Table B holds the same points as the rows below and some others, measured another way and shuffled. Each row below is followed by which row of B it is.
B:
0:  -26 -224  -61  -45  -57  -54  -56  -69 -201   24  -80  262    5  160   20    5  -20   86   83    6 -153   28  -23  -16  161  115  -53  -62  -36  -52   34   19  127   24  -48   -7
1:  220  -39 -150 -112  -93  104   25   49   84  -31  118  -90   18  155   16   29 -200  162 -113 -131   -4 -133   85  123  -76    3  -76  -45  -67  -10  191   46 -228  -67  -60  -74
2:    3 -146  -47 -108   69  -19 -118   72 -152  -17   10  136   45  221  -32   13   -5   19  -29   16   14  -20  -42   27   55   83   41  -55    4   -9    8   15   16   20  -64   22
3:   86  122  -69    9    9  165  113 -210  126 -258  -72  -10   48  -85 -148  -34  178 -182  134  -91   36   74  -12 -159 -175 -181   66   21  151    5  -24   62  100  100  230  -28
4:  293  114 -126   64  -99   70   74  -19   63  -48  163 -178  -20  -66   36   20 -140 -142  -44   -5   49  -38 -117  -77 -106  -72   39  -12   58  -32  156   66 -196   21  -90  -54
5: -102  -76   83 -157   55  226  -92 -137 -343  -54   71  -29  121  166  149    4  -68   13   47   96  157  -17 -166  -75   99  270   80  -85   70  -22 -281  -58  156   21   92 -212
6:   74   13  -62  -86 -106 -163  -76  109   24  -46   51 -170   -3   48    7  -21 -231  -43    9  231  112  -33 -184   23  -35  -54 -123 -104   98  123    4    0  -45 -113 -101   10
7:  128  140  -63  -53   86  -78  -39  132  193 -226   33 -181   64   48 -190   -6   81 -180  -37   16  176   -7 -103  -54 -233 -336   84  -44  148  157  116   60  -79  -15  -31  189
8:  -31 -160  -30  -78  135  -22  -77   49  -40   37  -37  191  -23  150  -66   45   37 -109  -55   10  -15   71  -34   21   38  104   80  -33   25  -88   66  -25  -13   27  -98   -4
9:  231  146  -50   28 -148   79   35   14   39 -112  169 -438   19 -106  172    3 -247  -78    5  108  132  -64 -223 -111  -69 -124  -38  -93  123   91  128   12 -132 -142 -154  -50
10:  -69 -124   -7  -60  104  -15  -67    2  -42  -36 -101  147  -10   69  -59    7   53 -167   39   99    6  106  -75  -40   34   95   37  -41  110  -50  -32  -30   96   15  -18  -24
11:   55  129  -10   75  164  185   62 -136   66  -65  -13   24  -61 -222  -95   -6   98 -622   42  216  173  218 -206 -191 -135  207  215   71  296 -196 -229  -38   17  175  143 -249
12:  -14 -132  -79 -258   76   84  -56   -2  -12  -71    9  188   88  358 -146   21   22  215  -93 -198   24  -88  157  165  -77   28    2  -39  -93    1    4   28  -42   34  118  -24
13:  -59  -78  -46 -212   12    2  -69  -71 -134   -8   20  194   53  234 -113  -19  -84   13   -6  105  110  -22  -42   94  -26  222  -21  -28   17  -28 -281    3   56   99  197 -167
14: -291 -222  102 -344  267   74 -173   36 -124   10  -51  182   75  365  -66   44   26   45 -103   38  161   38   -6  141   36  249   77  -90   22  -33 -209 -121   99  -36   59 -120
15:  309  156  -48   18  -98   30  -39  152  -41 -110  292 -505   84   28  188   36 -227   19  -98   11  181 -165 -243  -94  -82 -263   54 -119   46  169  267   59 -232 -145 -301  114
16: -175 -167    8  -15    1   37   54 -237   38  -69 -263  203  -75  -93   -9  -16   79 -146  208   82 -152  218  -31 -112  103   91  -89  -43  135 -108  -32  -77  274  -38   87 -119
17:  -51 -217  -29  -93  -78   51  -29 -148 -242   42  -20  197   22  178  104   14  -93  175   65  -38 -119   -8  -21   -1  172  173  -59  -78  -71  -73   -7   -7  117   -4  -13 -102
18:   74 -194  -84    2  -60  -93 -138  157 -171   -9  -44   16    0   95   99  -12 -139    2   63  167  -87   -6 -104  -22  166  112  -98 -102   66   30  106   10   44 -104 -215   42
19:  -20    5  -66 -106   50 -132  -15  -45   77  -68  -48  192   -2  107 -247  -10   71 -163    8   66   76   72  -58   12 -129  -58   32   -3   73   -1  -96   32   38  116  133   17
20:  -66 -116    2  -55  198  -24  -75   36  -23   -8  -57  190  -19  103 -103   39  128 -227  -36   32   25  122  -76  -43    3   51  149  -21   87  -83   34  -28   32   60  -69   23
21:  203  127  -51    8  -62  -93  -22   69   -6 -170  159 -264   92   65    2   15  -24    4  -17  -55  110  -92 -186 -119 -116 -392   71  -87   37  194  236   96  -88  -41 -169  237
22:  128  -71 -102  -31  153  -59 -105  167  -54   40   76  179   -7  169 -144   38   40 -217 -142   27   60   11  -64   27  -53   80  172   12   31  -84   69   50 -155  130 -118   48
23:  153 -151 -137   -4 -215   35   -1  -39 -153  117   53   53  -69   17  172   -8 -346   33   37  165 -109  -30  -69   37  153  341 -169  -52   -7 -129   -8    0  -67  -37  -86 -251
24:   96  -28 -123 -129  -56  100   41  -64  112 -169  -35   18   57  135 -101  -16  -10  129   24 -151  -26  -60  120   56 -113  -98  -83  -33   -4   37   76   56  -23  -18  128  -19
25:  146  182  -56  -30 -206  136  185 -199  295 -279    8 -412   21 -163   52  -26 -117   48  116  -94   37  -22  -46 -104 -182 -368 -155  -83  110  142  181   17   -8 -180   70  -30
26:  -15  -30  -50  -24  186  -21    6  -40  122  -68 -100  241  -36   31 -234   20  213 -304   -2  -18   11  154  -19  -54 -111  -43  145   30  113  -99   28   11   26  130   61   32
27:  197   62  -52  107 -126   51   65  -20   88  -78   61 -321  -48 -186  177   12 -168 -145   56   81   -7   30 -186 -153    1 -134  -44  -82  128   22  245   -3  -76 -149 -218  -17
28:  -70 -158  -90 -190 -124  -19   40 -158   55   39  -85  206  -57  129  -59  -12 -188  129   47   42  -84   23   76  148   25  197 -211  -46  -35  -81  -96  -36   43  -30  151 -219
29:   45  -60  -39  -11   -4  -40  -32   33   39 -179  -74  -75   46   57  -15    4   76   26   78  -73  -54   15  -49  -97   -1 -266  -20  -89   65  112  237   34   72 -101 -130  192
30: -211 -196   56 -256  243    5 -111   29  -15   -1  -68  214   36  304 -118   56   98   11 -100  -63   67   60   19  101   -3   66   95  -68   -7  -36  -13  -76   49  -18   -5    0
31:  258  -46 -140   63 -147   69   22    3  -85   58  124  -59  -50  -21  141   15 -240  -53  -16   54  -63  -48  -93  -32   56  158  -40  -31   10 -100  131   42 -157  -10 -150 -136
32:  186 -158 -179 -121 -107   20  -41   98  -35   22   71   73   15  255   13   24 -197  244  -88 -121 -100 -146  122  161   23   79 -118  -51 -119  -19  191   65 -176  -48  -97  -26
33:   86  -49 -129  -14 -181 -111   22  -94  -12  -49  -55  107  -28    9  -57  -41 -119  -10  125  108  -83   18  -62  -20   14    8 -150  -42   41    9  -17   57   66   25   61  -37
34:  153  -90 -146  -34  -13   33  -52  127   49  -88  -44   11    1   78  -40  -11  -71  -44    5   40  -41  -24   40   34  -15   59  -70  -33   75   -8  113   34  -72  -42  -61   -9
35:  139  148  -38  -42 -128   24   88  -53  221 -258   47 -394   60  -55   26   -6  -76   67   53  -82   72  -55  -88  -94 -162 -436  -85 -110   87  200  245   36  -37 -182  -59  123
36: -121  -89    2 -183    0 -158 -111  -30 -145   10    1  152   30  207  -95  -12  -89  -12   23  199  112   18 -155   50   15  109  -35  -76   39   41 -227  -17  106   42   79  -50
37:  -14 -191  -62 -106   49  -11  -96   41 -127   43  -28  204    2  196  -22   18  -50    2  -23   42  -37   12   -7   59   83  196   -5  -47   -3  -72   -7   -7   13   17  -49  -61
38:  -73  -80   -6 -197  100  157   17 -118   50  -85  -30  110   44  192  -86   30   53   57  -40 -152   38   16   78   56  -74   20   40  -33   -5  -44  -15  -29   20    7  123  -91
39:  208   91  -72   49 -226   41  134 -123  131 -128   87 -317  -12 -117  143   13 -171   74   62  -87  -48  -42 -106 -113  -53 -299 -109  -94   24   88  307   40  -77 -155 -135   34
40:  -25  -91  -23  -97   27  231   40 -174  -32 -103  -68   82   38   74   11    4   43   16   63 -108  -38   40   50  -37    8   91    8  -30   44  -78  -20  -18   93    6  122 -149
41: -214  -97   42 -145  227 -173 -106   -6    9 -121 -149  277   47  200 -276   11  286 -137   31   -5   57  132  -69  -36  -62 -186  133  -45   80   63  -34   -4  194   85   59  196
42:  -58 -140  -66 -184    4   23   42 -194  -33  105   16  341  -31  220 -112   41  -54   77  -64 -106  -47   25   66  129  -14  183    1   -3 -112 -165  -75   -9  -29  118  142 -186
43:   43  -35  -42  -26   85  124    8  -51    0  -20   -9   70  -29   -5  -34   12    6 -243   -6   63   42   87  -67  -53  -30  160   90    4  115 -131  -42  -22  -21   57   25 -146
44:  -21  -44  -60 -188   24   70    8 -190 -149   63   95  304   29  237 -142   11  -40  -14  -62  -21   91  -10  -13   85  -63  250   83   21  -57 -138 -267   25  -23  217  245 -231
45:  166   48 -137  -55 -136  -62   53  -48   91  -57   73  -13   -7   64  -86   -6 -128   27   -7  -21   10  -57  -32   29 -116 -117  -75  -27   -7   33   79   72 -107   23   33  -14
46:  178    4 -133  -32 -103  119   -7  -17  -42 -155    6  -56   57   45  -15  -46  -82  -16   77   41   14  -57   -7  -34  -44   58  -70  -26   91   22  -38   69   -3   12   93  -86
47:  201   75  -96   68  -31  -60   -9   48   14 -105   63  -96   10  -30  -44   -2  -15 -185   20   57   49    5 -153 -120  -81 -155   57  -32  111   46  125   74  -69   35  -98   97
48:  227   80  -97  127 -207   33   62 -120  -77 -118   55 -174    5 -149  116  -35 -123 -108  155  103  -26   -4 -192 -199    9  -81  -54  -48  116   34   64   76   32   -3  -42  -28
49:   95 -121 -110   -6  -97   12   -4  -68 -146  128   44  170  -73   28   57    3 -212 -110   16  163  -54   33  -96   16   97  337  -47  -16   20 -169  -88    2  -47   72  -16 -235
50:  213  -20  -90  -39 -252  -43   38   41   65  -61  132 -339   15   64  201   35 -304  296  -25 -104  -66 -151  -60   16   18 -275 -183 -153  -80  149  402   32 -160 -255 -285  100
51:   97  -81  -48  -22  -57  -32 -103  120 -121  -83   25 -139   46   83  105   -3 -126   26   38  106    9  -49 -131  -51   74  -30  -58 -110   77   94  115   17   10 -118 -188   68
52:  -75 -226   -6  -10   81  -29  -81  -53 -234   52  -73  298   -9  135   17   28   80  -67   55   17 -118  100  -79  -75  171  139   78  -45    8 -110   37   -4  138   65 -101   13
53:  171  -54 -202  -45 -220  -48   61  -74   68   -4  -21  122  -63   29  -69  -37 -218   35   63   71  -97  -28   42   84  -29  123 -207  -10   -3  -61   -9   65  -60   28  103 -151
54:  -11 -161  -69  -64  -70  146   61 -225  -96    9  -70  229  -21   68   31    4  -41   56   86  -67 -143   50   53  -10   96  201  -59  -15  -24 -152  -29   -8   95   46  110 -198
55:  -43 -177  -45  -22 -106  207  100 -303  -89    3 -127  195  -53  -39  105   -5  -62    4  159  -20 -180  110   33  -63  141  268  -94  -23   30 -188  -54  -44  161    7  123 -278
56: -259 -194   91 -190  292   -9 -124   31   -4    7 -121  210   -8  183 -105   47  127 -176  -57   66   82  159  -63   29   27  125  124  -60   95  -75  -67 -120  106  -23  -36  -26
57:  431  277 -200   50 -287   -7  136  -90   74  -41  309 -261  -12  -80   -9  -17 -315  -92  -51   61  146 -145 -178  -34 -224 -109  -34    9   23   24   23  137 -301  100   46 -125
58:  184 -105 -156   46  -75 -140 -106  105 -184  -85   -3  152   60  156  -66  -21   39   33   72   -4 -108  -57  -49  -63   57 -101   -5  -41    4   67  151  137   34   72 -111  205
59:  -38  -70  -53 -168  -53   55   17 -188  -52 -148  -46  151   89  204 -107  -12   56  190   81 -148  -28  -31   63   14  -42  -84  -50  -51  -42   45  -50   49  130   49  196   -8
60:  264  104 -110   37 -124 -156  -51  130  -62  -13  215 -203    8   27   24    5 -215 -108  -58  152  126  -91 -248  -53  -69 -120   15  -65   54   95  105   83 -179    3 -189   75
61:  249   99 -133  -86 -149  -61   -8   78   40  -60  202 -195   40  119  -22    0 -242   69  -84   23  125 -151  -95   65 -140 -120  -60  -61   -9  106   86   82 -210  -30  -56    8
62:  372   27 -169  135 -294   58   85  -49  -95   73  206 -184  -62 -105  233   12 -356   -8    9   63  -84  -90 -153  -79   69   89  -92  -41  -15  -79  196   74 -213  -28 -199 -144
63:  143  -62  -88  -21 -162   -4 -108  -16 -374  -59   98   21  108  164   96  -40 -139  110  102  109    9 -113 -151  -77  113  105  -41  -72    6   71 -109   96   87   62   -9  -11
64:   43   -8  -37  -10  -31  113   13  -94  -30 -116  -46  -61    8  -53   35  -28  -45 -149  107  116   33   62 -106 -108    1   80  -23  -40  150  -24  -76   -9   86  -15   59 -124
65:   43 -121 -151 -195  -72 -156  -42  117  195  -39  -57   76  -26  206 -151   -3 -161  151  -52    5  -34  -54  104  203  -76  -52 -200  -72  -32   63  120   17  -99 -107  -13   24
66:   24 -171  -90 -113    8  -69  -67   17  -94  -31  -13  228   49  281  -94   26   42  175  -25 -157  -92  -48   64   55   26  -78    5  -55 -102   19  151   64    7   32  -46  119
67:  -10 -101   -1  -31  -29   47  -78 -144 -407  -40   46  169  104  173   61   -8   46   41  113   13   -6  -11 -157 -141  137  103   95  -56   -3   -8 -134   54  193  131   40  -14
68:  147   63  -56 -166  -10   45 -103  264  146 -151  104 -446   54   81   55   -9 -280  -12  -98  177  242 -117 -103   87 -134  -39 -107 -120  149  171   51  -31 -182 -235 -132  -31
69:  -98 -212  -56  -27  -63 -241  -72  -46 -124   82 -139  320  -84   51  -53  -20  -75 -112  123  242 -121  132 -127  -11  151  172 -108  -58   59  -68  -79  -14  164   33  -35  -32
70:   38  -18 -132 -127 -104 -136   42  -66  186 -128  -81  115    0  110 -211  -25  -20   81   57  -44  -40   -6   63   74 -129 -191 -144  -41    3   79   56   60   22    4  131   57
71:  126 -102  -88  -26  -96   91  -55  -96 -370   65  125  171   46  153   91   -4 -137   25   31   69  -16  -66 -104  -38  123  303   37  -19  -28 -107 -150   62   17  148   29 -172

-232  115 -166   71  144 -253  177   -8  127  -75   46    3   96  -11  -11   59 -193  -57  396 -105   21  -34    1  246   26  113 -325  116  183  130  255 -177  231  -63 -> 13
 260  252 -194  311   29  -68    2 -207   42 -124 -179 -282  135  -93 -528  -35 -172 -180 -195 -160 -207  310 -359 -107  286   66  118 -185 -208  333   96   15 -212  349 -> 35
 560  288 -196  -35  709  218  455  127  344   -4  -96 -837  347  -83 -811   62  -48 -509  -63 -123 -512  116  205 -129  225  275 -209 -258  -66  444    0  515 -229  363 -> 69
-383 -404 -253  -91  -55  108  361  176  -86 -387  152  397   50 -206  540  -13 -104  569 -158    4  280  162   13  265 -402   -2 -146   52  265  -87 -194 -349   -3 -129 -> 47
 -85 -387  -31 -260  -66  -39   40  272 -132 -272  192  469  -91 -136  493  -80 -284  416 -193  -42  247  -10   60  181 -259   61  -30  214  157 -129  -61 -355   53  -96 -> 2
-287 -107   38  143 -461 -177  -85 -183 -242 -281  102  489 -223  419  428  -13  -27  551 -189  140  376  213 -162  196 -170 -108   10   21  275 -330  -58 -331   -2  -88 -> 40
 -52  417 -175  168  172  232  114  -88  257  366 -127 -336    4  -33 -522  322 -113 -342  177  105 -279   25   98 -309   56  -24  -63  -68  -44  300   63   79  -45   53 -> 45
 244 -413  -16 -309  103 -225   58  270 -174 -506  184  319   78 -161  347 -285 -307  322 -277 -223  189   72  -46  287  -61  221  -20  170   62  -52    6 -226   12  109 -> 51
-506 -181  -95  -76 -218  158  137   65  -60  -53  162  541 -234   28  596  204  -78  460  -70  244  283   -1  187  105 -390 -206  -65  135  321 -346  -90 -283  124 -266 -> 4
-150 -382  -93 -152 -185  195  -74  301  -82  -91  116  360 -286   -2  412   77 -221  551 -282  154  267  -24  -15  -35 -521   14  -54  171  141   -1 -315 -500 -152 -150 -> 66
 314  609   13  306  259   66  165  -91  338  338 -156 -641  -16  208 -814  239 -111 -653  148   15 -538  -13  144 -135  425   65 -137 -249   68  223  265  399  -63  171 -> 28
 -28  466   89  303 -244   92  -50 -308  -22  316 -130  -21  -35   75 -538  191 -157 -305    8   38 -220  227  -50 -354  322  -86  321 -150 -103  135  141   52  -35   83 -> 38
-523  602 -239  151  237  180  198 -256  332  582  -84 -256   78   32 -465  511  -18 -392  706  214 -154  -41  264 -343  -52  -77 -248   81   49  307  166   26  236 -150 -> 57
-394  380 -277  476 -265  -17   42 -577  -52  -55 -163  -31   81  295 -274  179  158  192   66  148  148  474 -358 -159  -20 -144   29 -190  -19  135  -58 -128 -118  122 -> 3
-318  300  -14  206  -93  341  217  -19  190  420  -28  -96 -193  194 -224  400  -49 -101  164  269 -162  -19  264 -202 -127 -108 -100 -105  252   51  -52  -23  -15 -207 -> 42
-451 -323  -24 -295 -147  401  259  308  -74   88  211  666 -170 -415  603  210 -272  333 -161  149  139  -62  391  -36 -375 -187  151  181  238 -285 -117 -274  153 -321 -> 22
-119 -204 -250 -308  346   72  246  288  119 -106  141  132   92 -380  234   62 -264  103   93  -62   51 -105  197  102 -246   96 -218  220   82  103   22 -173  136  -51 -> 60
-123 -306   32 -145 -131  265  325  268  -96 -149  160  398  -81 -222  375   28 -214  287 -352   14   26   92  235  120 -161  -49  127  -31  258 -220 -112 -124  -19 -136 -> 8
 357  142  176  -21  130 -355  207   94  -35 -144   52  176  288 -633 -270 -247 -599 -601   23 -572 -421   29   42  270  816  160  304   -2  -90   18  675  170  330  189 -> 68
 368  113  -18 -178  230  107 -130   37   48   55    2 -251  -28  229 -347   78  -75  -31 -179  114  -35   69   69 -333  -86  144   -6   51 -126  205 -174   63 -205  210 -> 0
-147  118   84 -100  168  147  428   79   95  101  136  -21   85  147  -78  158  -38  -96  189   71  -95   22  445   27  -13   76 -144  -36  315  -64   28  164  138 -137 -> 49
 159   53 -104 -246  229  232  -42   24  -14  153  -14 -153  172  -71 -454   85 -155   -9  -16   24    7  186   30 -534 -185  227  123  128 -294  509 -276 -115 -186  162 -> 58
  50  592  116 -233  277  -27 -219 -344   40  511  -19 -226  186  357 -747  254  -38 -432  529  152  -24   72  253 -694  115  178   85  242 -285  385   55  145  149  112 -> 71
 -77  379   14  296 -234   40 -113 -254   10  252 -115  -34  -91  154 -432  182 -156 -147   44   62 -115  182 -132 -284  161  -47  169  -87  -72  188   69 -103  -66   52 -> 24
  23  -67 -326    9  264  -70   92  124  210 -258   31 -191 -113  203  157   83  -21  246  -59  113  108  -66  -48  242 -288   42 -487   46  224    6  -54 -107 -100   69 -> 33
   2  210 -278  165   97  141  163 -114   77   38 -133  -56  212 -562 -378   81 -284 -264  -79 -178 -266  229 -156 -179  243  -46  229  -94 -242  303  163    0  -29  215 -> 7
 346   48 -174  223   77  -70  133 -127   47 -485  -43 -283  -49  396  -42  -72  133  218 -513   80  -10  282 -189  239   51  -23 -170 -294  181 -185  -71  238 -309  324 -> 16
-232  -69  207 -173  -93  194  334  103 -100   71  185  303   20  111  118  105  -92  141   27   86   51  102  420  -38 -108   49   69   10  301 -150  -91  -22  105 -215 -> 31
  89   35   65 -231   97   -2   97   23 -143   31   64  213  304 -407 -292  -78 -366 -190   61 -267  -88  194   82 -250  216  204  341  123 -231  288  106  -80  115  106 -> 15
-285  -76 -454  139  131   94  230  109  232 -165   -2    7 -119 -198  296  188 -107  228  -37  100   48  -41  -66  259 -298 -124 -369   13  221  -24   21 -199  -14  -37 -> 19
 221   88  167   22  -10 -203  199   59  -88 -100   46  153  210 -362 -254 -172 -448 -350  -11 -400 -282  127   27  147  549  165  265  -43  -22   87  388   46  172  110 -> 14
  30  491  -55  170  224  145  141  -76  308  375  -86 -433  -66  216 -538  335  -56 -413  226  153 -321  -59  225 -188  129   -7 -193 -104  110  157  135  227    3   18 -> 53
